How the nodes are linked:
sase ^ dari
sase * nuri
sase @ sive
sase % tori
sase § rotu
zata ^ rotu
zata * kima
zata @ sona
zata % pila
zata § nuri
tegu ^ semi
tegu * kiso
tegu @ dana
tegu % bena
tegu § gale
rotu ^ sive
rotu * tori
rotu @ zosu
rotu % giba
rotu § sona
seri ^ leta
seri * pota
seri @ vome
seri % kene
seri § duvu
kofu ^ gale
kofu * sesu
kofu @ mopo
kofu % mane
kofu § kiso
bena ^ zamu
bena * tegu
bena @ moze
bena % gale
bena § vaso
tutu ^ pota
tutu * dopo
tutu @ kene
tutu % davu
tutu § mufe
tori ^ regu
tori * sase
tori @ fole
tori % rotu
tori § giba
bupa ^ zosa
bupa * vome
bupa @ nutu
bupa % nuge
bupa § pive
sive ^ zike
sive * regu
sive @ saza
sive % fole
sive § zosu
davu ^ seri
davu * tutu
davu @ duvu
davu % mufe
davu § raku
fole ^ leka
fole * sive
fole @ lafu
fole % zosu
fole § guku
saza ^ sesu
saza * leka
saza @ mane
saza % lafu
saza § gabu
fafe ^ goro
fafe * leta
fafe @ zosa
fafe % vome
fafe § bupa
radi ^ sase
radi * nutu
radi @ rotu
radi % kima
radi § zata
pila ^ giba
pila * zata
pila @ dari
pila % nuri
pila § sase
zosa ^ zata
zosa * bagi
zosa @ nuri
zosa % mogu
zosa § nutu
dari ^ guku
dari * sona
dari @ zike
dari % regu
dari § sive
libi ^ gabu
libi * guku
libi @ vigi
libi % zike
libi § leka
lafu ^ kofu
lafu * saza
lafu @ kiso
lafu % gabu
lafu § noba
vome ^ bagi
vome * fafe
vome @ mogu
vome % bupa
vome § nuge
raku ^ duvu
raku * mufe
raku @ tute
raku % vodi
raku § pota
moze ^ mufe
moze * dana
moze @ vodi
moze % gura
moze § dopo
vigi ^ tegu
vigi * noba
vigi @ gale
vigi % sesu
vigi § kofu
mufe ^ kene
mufe * davu
mufe @ tenu
mufe % raku
mufe § vodi
gale ^ dana
gale * bena
gale @ gura
gale % vaso
gale § mopo
dana ^ davu
dana * zamu
dana @ raku
dana % moze
dana § gura
tenu ^ bupa
tenu * duvu
tenu @ pive
tenu % tute
tenu § leta
nuge ^ mogu
nuge * bupa
nuge @ radi
nuge % pive
nuge § goro
gabu ^ mane
gabu * lafu
gabu @ tegu
gabu % noba
gabu § vigi
kiso ^ mopo
kiso * mane
kiso @ zamu
kiso % tegu
kiso § bena
mopo ^ gura
mopo * vaso
mopo @ tutu
mopo % semi
mopo § zamu
vodi ^ tenu
vodi * raku
vodi @ leta
vodi % pota
vodi § seri
noba ^ kiso
noba * gabu
noba @ bena
noba % vigi
noba § sesu
pota ^ tute
pota * vodi
pota @ fafe
pota % seri
pota § kene
pive ^ nutu
pive * nuge
pive @ kima
pive % goro
pive § bagi
zike ^ noba
zike * libi
zike @ sesu
zike % leka
zike § saza
vaso ^ moze
vaso * gale
vaso @ dopo
vaso % mopo
vaso § semi
goro ^ radi
goro * pive
goro @ zata
goro % bagi
goro § zosa
duvu ^ vome
duvu * kene
duvu @ nuge
duvu % tenu
duvu § tute
zamu ^ tutu
zamu * semi
zamu @ mufe
zamu % dana
zamu § moze
regu ^ libi
regu * dari
regu @ leka
regu % sive
regu § fole
kene ^ fafe
kene * seri
kene @ bupa
kene % duvu
kene § tenu
giba ^ fole
giba * rotu
giba @ guku
giba % sona
giba § dari
zosu ^ saza
zosu * fole
zosu @ gabu
zosu % guku
zosu § libi
guku ^ lafu
guku * zosu
guku @ noba
guku % libi
guku § zike
gura ^ raku
gura * moze
gura @ pota
gura % dopo
gura § tutu
leta ^ pive
leta * tute
leta @ bagi
leta % fafe
leta § vome
semi ^ dopo
semi * mopo
semi @ davu
semi % zamu
semi § dana
kima ^ tori
kima * radi
kima @ giba
kima % zata
kima § pila
tute ^ nuge
tute * tenu
tute @ goro
tute % leta
tute § fafe
bagi ^ kima
bagi * goro
bagi @ pila
bagi % zosa
bagi § mogu
nutu ^ nuri
nutu * mogu
nutu @ tori
nutu % radi
nutu § kima
sona ^ zosu
sona * giba
sona @ libi
sona % dari
sona § regu
leka ^ vigi
leka * zike
leka @ kofu
leka % saza
leka § lafu
mogu ^ pila
mogu * zosa
mogu @ sase
mogu % nutu
mogu § radi
sesu ^ bena
sesu * vigi
sesu @ vaso
sesu % kofu
sesu § mane
dopo ^ vodi
dopo * gura
dopo @ seri
dopo % tutu
dopo § davu
nuri ^ sona
nuri * pila
nuri @ regu
nuri % sase
nuri § tori
mane ^ vaso
mane * kofu
mane @ semi
mane % kiso
mane § tegu

The rows follow the links: the fewer symbols apart two nodes are, the more alike their rows tend to be.

Each row is also shifted at random along 3 hidden directions that mean nothing.

Some nodes, each with a row of numbers:
tutu -> 295 97 -58 38 -4 -18 103 86 28 -70 -21 -47 -219 -113 -163 -83 -97 -13 -61 56 113 131 83 101 -53 -84 -33 -28 -69 -8 21 -61 17 -20 18 -90 25 42 -25 96 34 -76
tute -> 47 43 8 -19 -55 36 12 -86 -43 -90 5 38 -143 53 -174 -58 -9 35 -107 94 -35 113 143 -6 -63 -92 154 90 -112 5 122 -57 -95 -69 -109 -123 82 44 82 102 5 -23
sesu -> 53 1 -82 114 43 -28 18 153 -5 66 -5 -83 34 -140 94 50 -57 -76 58 -55 118 -76 -91 33 105 59 -197 -86 82 -9 -143 61 120 87 177 88 -46 17 -119 -85 4 110
mogu -> -173 -58 8 -3 -82 53 -113 -163 -104 1 74 55 70 162 -14 18 60 48 -46 38 -125 -48 100 -97 94 6 184 181 -55 9 106 32 -103 -59 -9 -32 82 25 127 -9 -13 81
leta -> 64 13 66 0 -32 100 -24 -136 -119 -100 -55 53 -121 75 -159 19 40 3 -151 141 -97 99 152 -91 -129 -122 177 99 -101 19 108 -61 -129 -26 -259 -111 99 80 52 75 -40 145
rotu -> -251 -100 68 -25 -11 48 -127 -125 -69 61 14 56 215 134 147 104 105 11 34 -27 -139 -124 -53 -137 48 65 72 68 58 12 -11 61 -48 24 -57 77 0 -19 36 -97 -45 135
gabu -> -72 -21 44 6 100 -11 25 101 41 50 -83 -30 88 -100 146 87 21 -64 72 -61 34 -62 -156 -13 -70 44 -174 -163 123 0 -154 12 85 112 -56 108 -90 -32 -143 -82 -31 84
seri -> 135 41 -54 155 -60 105 -21 -45 -187 -86 -23 -18 -200 -23 -198 26 -39 -48 -174 158 17 81 201 -56 9 -122 87 133 -116 14 57 -11 -71 1 -68 -105 126 148 6 51 -17 258
saza -> -266 -56 6 94 74 28 -43 78 -63 75 -65 -40 122 -84 166 144 22 -98 45 -38 21 -123 -126 -73 24 51 -168 -89 127 4 -169 65 79 130 -1 130 -58 24 -145 -130 -45 259
zosu -> -181 -59 73 -96 62 -38 -22 14 98 79 -10 21 206 29 196 44 67 11 129 -111 -50 -99 -175 -18 -17 97 -76 -100 117 -4 -77 29 48 40 -8 116 -94 -97 -36 -84 -15 -73
kiso -> 69 21 -26 121 72 23 41 141 -47 14 -89 -69 -40 -165 42 84 -43 -110 -9 8 100 -20 -68 -3 -34 -16 -195 -119 73 -2 -152 21 87 119 -9 66 -36 53 -171 -59 -28 205
sona -> 36 -106 106 -67 22 36 -112 -116 -32 58 -5 65 235 132 177 102 125 17 58 -44 -155 -127 -94 -132 -8 74 57 20 81 11 -22 46 -44 36 -112 88 -30 -46 20 -90 -52 95
goro -> -271 -28 54 -31 -54 68 -71 -161 -88 -47 11 69 -1 133 -65 17 62 38 -84 75 -127 26 108 -93 -38 -51 190 132 -74 17 112 -17 -119 -47 -147 -66 77 32 94 29 -27 74
libi -> 183 -79 -2 21 28 -14 -67 25 -3 98 23 -5 195 10 195 81 41 -24 99 -85 -20 -146 -124 -48 104 107 -91 -28 111 -4 -95 81 61 61 102 119 -57 -40 -44 -119 -12 76
bagi -> -101 -21 33 -97 -72 3 -51 -140 8 -28 71 72 29 159 -53 -60 47 91 -19 12 -107 24 85 -18 22 -1 194 130 -74 1 143 -16 -99 -105 -29 -62 49 -32 155 58 13 -134
gale -> 58 70 -62 51 59 -52 112 178 76 3 -47 -82 -113 -181 -20 -27 -87 -53 30 -29 157 44 -60 112 -27 -12 -186 -142 30 -17 -99 -18 112 49 86 19 -58 3 -118 10 27 -50
vigi -> -176 12 2 12 94 -49 62 150 79 47 -66 -52 31 -138 114 34 -24 -61 80 -72 88 -36 -152 50 -42 45 -208 -177 111 -8 -146 8 116 89 32 92 -96 -36 -146 -57 -7 -5
vome -> 363 1 -37 6 -111 33 -57 -136 -80 -50 86 42 -65 133 -138 -57 -2 67 -86 73 -65 47 173 -29 83 -42 208 196 -125 10 158 -1 -106 -102 31 -103 103 46 156 62 23 -20
tegu -> 167 46 31 26 101 -5 87 135 41 -6 -118 -52 -62 -163 25 40 -29 -78 11 -5 89 34 -97 40 -139 -32 -179 -180 68 -3 -132 -39 77 98 -101 44 -68 1 -164 -16 -27 58
noba -> 111 -24 -68 101 42 -16 -8 122 -15 80 -5 -64 74 -107 126 68 -28 -68 67 -64 87 -106 -102 7 109 71 -185 -69 93 -5 -139 70 107 88 155 109 -56 8 -109 -103 -4 119
zosa -> -190 -44 41 -54 -70 42 -81 -158 -58 -20 53 75 51 157 -33 -4 64 61 -41 39 -129 -3 84 -73 21 -12 189 142 -59 12 116 2 -108 -68 -69 -47 61 6 128 24 -10 3
mopo -> 105 59 -16 103 67 22 86 133 -27 -31 -110 -66 -143 -186 -55 41 -61 -94 -47 50 113 61 -17 28 -97 -69 -157 -119 22 -1 -112 -33 64 92 -68 3 -16 65 -154 2 -19 145

Start, symbols taken left to right, then the node you end at.
Answer with the node's name.
-283 79 -49 28 -45 2 67 7 -10 -82 12 -16 -211 -33 -194 -90 -72 16 -93 86 58 132 137 68 -30 -89 69 50 -115 -5 90 -58 -39 -67 1 -125 65 50 43 113 31 -72
% ^: vome
-246 -82 58 -75 29 -22 -63 -37 42 80 21 33 221 78 188 54 74 21 105 -93 -81 -122 -128 -53 35 98 -17 -29 99 -1 -44 51 13 25 11 101 -66 -82 7 -86 -17 -24
^ *: guku
299 24 -112 175 23 8 26 148 -72 26 -25 -94 -78 -168 0 55 -82 -92 -16 9 140 -31 -12 26 95 -4 -177 -46 30 -5 -122 44 99 84 146 42 -5 78 -128 -55 2 190
@ § @: seri
65 6 13 -51 -75 27 -29 -129 -35 -59 49 56 -56 125 -124 -63 20 62 -71 62 -76 63 136 -21 0 -53 193 141 -102 5 150 -31 -108 -92 -53 -102 73 13 140 81 8 -68
@ * §: radi
-124 -49 2 18 58 -24 -18 74 36 87 -15 -29 147 -51 176 75 23 -42 102 -88 24 -112 -147 -10 48 89 -150 -98 125 -5 -132 56 88 79 76 124 -81 -40 -91 -105 -11 52
% * *: zike
-65 45 -17 26 -55 43 12 -57 -64 -90 3 10 -164 25 -182 -51 -28 18 -119 100 -6 112 160 0 -38 -99 123 90 -119 8 105 -47 -75 -57 -75 -118 91 66 64 93 4 19
% *: tenu
-82 -79 -61 -46 -44 -82 -75 -20 82 124 147 9 230 105 177 -28 18 73 150 -145 -22 -155 -93 33 241 162 -8 61 60 -9 6 97 51 -56 302 87 -49 -96 98 -81 47 -180
§ § § §: leka
-182 -83 22 -88 -33 -27 -90 -97 31 73 93 51 205 149 132 5 68 70 90 -80 -105 -110 -50 -41 110 98 82 70 37 4 48 53 -29 -47 83 55 -23 -75 102 -61 4 -95
* @: sive
-56 29 -108 122 38 -48 50 183 27 55 1 -101 -27 -172 52 11 -84 -69 58 -64 161 -44 -76 81 105 50 -225 -99 59 -16 -136 46 137 70 220 68 -55 8 -122 -56 29 35
§ *: kiso
45 -64 89 -163 -36 -13 -66 -160 59 14 60 95 160 196 69 -30 97 99 50 -47 -154 -39 -18 -47 -8 54 166 72 -6 5 106 -1 -91 -81 -65 -3 -5 -86 135 9 3 -168
@ * §: dari
-142 -90 51 -54 -42 33 -115 -151 -53 35 55 74 174 174 83 42 96 50 17 -14 -151 -90 9 -106 62 53 143 121 9 9 64 41 -74 -29 -31 24 24 -24 102 -46 -22 41
% *: pila
154 65 -155 194 -18 8 50 144 -83 -15 4 -103 -189 -170 -113 0 -125 -79 -69 55 175 34 81 60 106 -47 -130 8 -45 -2 -59 23 76 37 172 -33 38 111 -86 10 24 147
§ * @: vodi
75 105 -25 -2 2 -16 117 61 44 -94 -38 -29 -234 -95 -183 -94 -80 -4 -73 65 93 158 83 97 -111 -98 -8 -47 -77 -8 48 -84 -3 -33 -53 -105 24 26 -11 117 25 -109
§ * @: tute
-174 -66 60 -138 -29 -34 -63 -116 76 42 76 75 180 167 101 -33 77 91 82 -73 -120 -72 -45 -25 46 83 117 60 18 1 75 19 -46 -71 17 28 -24 -93 124 -13 10 -169
* * *: kima
